Below are the code and all the weights of a small trained network. Each question names an input and a class and asks about switching units off, where a switched-off unit gives its printed mean instead of its output.

import numpy as np


def w(rows, s, z=0):
    codes = np.array(rows[::2]) - 128.0
    scale = np.full(codes.shape[1], s)
    scale[-1] = z or s
    return codes * scale


def f(y):
    return np.maximum(y, 0)


def log_softmax(a):
    a = a - a.max(-1, keepdims=True)
    return a - np.log(np.exp(a).sum(-1, keepdims=True))


def net(x, mask):
    res = np.array(x, float).reshape(1, 8) / 4 @ E
    y = f(res @ A[0][:, :-1].T + A[0][:, -1])
    res = res + np.where(mask, y, B[0][:, -1]) @ B[0][:, :-1]
    return log_softmax(res[-1] @ U[:, :-1].T + U[:, -1])


A, B = {}, {}
E = w([
[130,129,143,136,123,134,143,138],'x0',
[137,138,152,152,116,147,153,157],'x1',
[103,158,110,181,65,197,67,119],'x2',
[132,177,141,63,215,190,72,128],'x3',
[204,60,166,107,115,83,39,125],'x4',
[137,132,119,128,131,123,128,125],'x5',
[81,36,75,121,174,149,105,187],'x6',
[124,126,159,255,204,109,111,93],'x7',
],0.009)
A[0] = w([
[148,194,130,105,181,168,74,189,123],'neuron 1',
[124,100,86,193,23,58,137,147,33],'neuron 2',
[252,99,185,95,158,139,42,173,125],'neuron 3',
[154,67,79,175,60,55,175,138,63],'neuron 4',
[125,121,80,2,7,159,140,178,4],'neuron 5',
[32,222,92,122,183,163,225,138,116],'neuron 6',
[67,10,39,161,189,161,110,247,178],'neuron 7',
[79,154,95,170,40,221,43,82,146],'neuron 8',
[217,180,113,212,135,129,152,19,56],'neuron 9',
[101,112,141,213,207,119,129,111,2],'neuron 10',
[77,144,130,55,207,69,152,85,234],'neuron 11',
[115,109,157,244,200,112,92,89,22],'neuron 12',
],0.0077,0.0043)
B[0] = w([
[73,194,142,159,124,197,150,63,185],'neuron 1',
[80,158,99,108,180,209,121,28,190],'neuron 2',
[49,109,90,226,80,106,60,46,214],'neuron 3',
[89,131,107,197,131,241,143,107,190],'neuron 4',
[148,203,44,88,195,118,82,255,219],'neuron 5',
[75,55,120,255,56,116,68,127,224],'neuron 6',
[185,133,232,68,99,153,193,71,254],'neuron 7',
[234,78,225,186,100,113,142,175,223],'neuron 8',
[160,157,113,65,114,97,209,138,195],'neuron 9',
[154,217,47,107,236,15,87,152,171],'neuron 10',
[180,79,164,197,134,122,164,101,209],'neuron 11',
[129,215,52,13,172,94,63,239,195],'neuron 12',
],0.0075,0.0094)
U = w([
[126,190,48,54,195,101,101,255,10],'0',
[90,56,127,203,82,123,80,83,222],'1',
[215,69,195,166,108,116,141,132,253],'2',
[56,160,140,133,149,247,133,6,4],'3',
[197,133,230,81,104,140,176,74,204],'4',
],0.0074,0.0037)

Each question gives the input, the list of numbers given to net, and the class t.
The units are the neurons (one row each of A and B). Each row of codes is followed by its name. A weight is (code - 128) times the scale printed after its matrix; where a second scale follows, it is the last column's (A, B and U).
mask holds one flag per neuron, in row order. A switched-off neuron (its flag False) gives its mean, the last column of its row in B, instead of its output. The means were averaged over made-up inputs and are rounded, as every weight is.
A unit's drop is (log p(t) with every unit on - log p(t) with that unit switched off) / (log p(t) with every unit on - log p(t) with every unit switched off).
The circuit of an input: a set's keep is (log p(t) with only the set's units on - log p(t) with every unit switched off) / (log p(t) with every unit on - log p(t) with every unit switched off). Starting from all 12 units, units are removed one at a time, each time the one whose removal leaves the highest keep (on an exact tie, the one counted first), for as long as the keep stays at least 0.8.
units of the circuit, in order: the units of the circuit, biggest drop first
most important unit: the unit with the biggest drop
k most important neurons: the k neurons with the biggest drops, biggest first
drop when u is switched off: that unit's drop, to one decimal
input [4,-5,5,7,-8,-4,4,1], class 1: 3 most important neurons	(neuron 6; neuron 8; neuron 2)
input [-3,2,7,-3,-3,7,-2,-4], class 2: units of the circuit, in order	(neuron 8)
input [1,3,-6,-7,-4,-7,-1,-5], class 3: 2 most important neurons	(neuron 4; neuron 2)
input [-8,-3,4,-8,7,-7,8,-5], class 3: units of the circuit, in order	(neuron 2; neuron 4)
input [2,2,2,-3,-1,0,-5,6], class 0: 2 most important neurons	(neuron 12; neuron 7)
input [2,5,-1,-8,-2,3,3,1], class 3: 2 most important neurons	(neuron 2; neuron 4)
input [4,1,6,6,-2,2,7,2], class 4: units of the circuit, in order	(neuron 7; neuron 8)
input [-2,-4,8,-2,0,-5,1,-4], class 2: 2 most important neurons	(neuron 8; neuron 12)
input [-7,0,-1,5,0,-4,7,5], class 4: 2 most important neurons	(neuron 7; neuron 5)
input [4,1,-5,-5,0,-3,6,8], class 0: 2 most important neurons	(neuron 12; neuron 10)
input [1,0,0,6,4,-8,1,-5], class 3: 3 most important neurons	(neuron 3; neuron 1; neuron 12)
input [2,1,4,-6,-6,-6,2,-7], class 0: 3 most important neurons	(neuron 5; neuron 3; neuron 11)
input [1,-3,-4,8,6,-2,-6,7], class 3: 2 most important neurons	(neuron 3; neuron 5)
input [-6,-8,4,6,-4,4,-8,-2], class 4: 4 most important neurons	(neuron 8; neuron 3; neuron 9; neuron 4)
input [6,6,-3,3,1,6,8,-1], class 4: 2 most important neurons	(neuron 7; neuron 6)
input [-7,5,1,8,8,5,-6,-3], class 1: units of the circuit, in order	(neuron 3)
input [6,7,5,2,-7,6,-3,5], class 1: 3 most important neurons	(neuron 6; neuron 7; neuron 5)
input [7,2,-3,-7,3,-6,2,6], class 3: 3 most important neurons	(neuron 4; neuron 2; neuron 5)
input [4,-2,7,-1,0,-7,3,3], class 2: drop when neuron 8 is switched off	0.4
input [4,-6,-3,2,5,-2,0,6], class 0: drop when neuron 10 is switched off	0.2
input [-1,6,-4,4,-6,-5,-6,8], class 0: drop when neuron 12 is switched off	0.4
input [2,7,-5,-2,2,6,6,4], class 4: drop when neuron 7 is switched off	1.1
input [-6,-6,-5,8,8,4,-4,5], class 1: most important unit	neuron 3
